Questions about the matrix below.
1) Give the entry directly above 153.
2) Give the maximum.
3) Give the largest entry in the last column.
4) Give the entry just right of the largest entry.
5) Give the last entry in the row that holds the largest entry.
6) Give the fifth-last entry, reading row by row.
7) Give the second entry on the diagonal from the top-right corner.
8) Give the top-left entry.
[[145 135 124 122 131]
 [116 132 130 134 130]
 [100 129 134 127 132]
 [130 130 132 132 121]
 [119 127 119 125 125]
 [153 119 128 124 128]
 [109 128 129 129 138]]
1) 119
2) 153
3) 138
4) 119
5) 128
6) 109
7) 134
8) 145
